Below is a small trained network, with its code and all its weights. Each question gives an input and a class and asks what happens when units are switched off, that is, made to give their printed mean instead of their output.

import numpy as np


def w(rows, s, z=0):
    codes = np.array(rows[::2]) - 128.0
    scale = np.full(codes.shape[1], s)
    scale[-1] = z or s
    return codes * scale


def f(y):
    return np.maximum(y, 0)


def log_softmax(a):
    a = a - a.max(-1, keepdims=True)
    return a - np.log(np.exp(a).sum(-1, keepdims=True))


def net(x, mask):
    res = np.array(x, float).reshape(1, 6) / 4 @ E
    y = f(res @ A[0][:, :-1].T + A[0][:, -1])
    res = res + np.where(mask, y, B[0][:, -1]) @ B[0][:, :-1]
    return log_softmax(res[-1] @ U[:, :-1].T + U[:, -1])


A, B = {}, {}
E = w([
[125,129,125],'x0',
[128,129,130],'x1',
[244,30,253],'x2',
[126,128,128],'x3',
[236,182,98],'x4',
[163,22,34],'x5',
],0.0072)
A[0] = w([
[106,202,182,18],'N0',
[88,241,16,2],'N1',
[197,223,49,170],'N2',
[80,201,157,157],'N3',
[130,40,10,122],'N4',
[2,68,155,40],'N5',
],0.014,0.007)
B[0] = w([
[227,227,128,169],'N0',
[161,48,208,253],'N1',
[126,107,35,241],'N2',
[74,208,148,220],'N3',
[132,251,183,211],'N4',
[203,81,23,192],'N5',
],0.021,0.011)
U = w([
[188,88,204,95],'0',
[129,214,118,3],'1',
[93,151,97,242],'2',
[154,141,38,75],'3',
[93,153,103,216],'4',
[87,153,103,213],'5',
[7,143,85,62],'6',
[4,114,110,25],'7',
],0.012,0.015)

Each question gives the input, the list of numbers given to net, and the class t.
The units are the neurons (one row each of A and B). Each row of codes is followed by its name. A weight is (code - 128) times the scale printed after its matrix; where a second scale follows, it is the last column's (A, B and U).
mask holds one flag per neuron, in row order. A switched-off neuron (its flag False) gives its mean, the last column of its row in B, instead of its output. The means were averaged over made-up inputs and are rounded, as every weight is.
A unit's drop is (log p(t) with every unit on - log p(t) with that unit switched off) / (log p(t) with every unit on - log p(t) with every unit switched off).
The circuit of an input: a set's keep is (log p(t) with only the set's units on - log p(t) with every unit switched off) / (log p(t) with every unit on - log p(t) with every unit switched off). Starting from all 6 units, units are removed one at a time, each time the one whose removal leaves the highest keep (on an exact tie, the one counted first), for as long as the keep stays at least 0.8.
circuit, biggest first: the units of the circuit, biggest drop first
unit that matters most: the unit with the biggest drop
top k neurons: the k neurons with the biggest drops, biggest first
drop of u: that unit's drop, to one decimal
input [-6,-3,-5,2,-8,-6], class 3: top 3 neurons : [N5 N4 N0]
input [-7,-7,-2,-6,7,-5], class 3: unit that matters most : N2
input [4,0,3,-6,8,-5], class 3: top 4 neurons : [N2 N4 N1 N3]
input [2,2,-5,6,-7,-5], class 3: top 2 neurons : [N5 N4]
input [-5,4,7,-3,-8,-4], class 3: top 3 neurons : [N1 N5 N4]
input [8,-5,-6,5,-8,7], class 3: top 2 neurons : [N5 N3]
input [-6,1,5,2,-3,-8], class 1: top 2 neurons : [N1 N0]
input [7,-4,-8,3,-7,3], class 0: top 2 neurons : [N1 N2]
input [1,-4,-7,4,5,5], class 0: top 2 neurons : [N1 N3]
input [5,7,5,-3,-8,-3], class 3: top 2 neurons : [N5 N1]
input [3,-8,5,7,6,-4], class 4: top 3 neurons : [N1 N5 N0]
input [-4,7,4,-2,8,4], class 3: drop of N0 : -0.1
input [5,-7,-8,-8,4,3], class 0: drop of N1 : 1.9
input [-1,-1,-2,-4,-3,5], class 1: drop of N2 : 0.2
input [-1,7,6,2,2,4], class 4: circuit, biggest first : [N1]
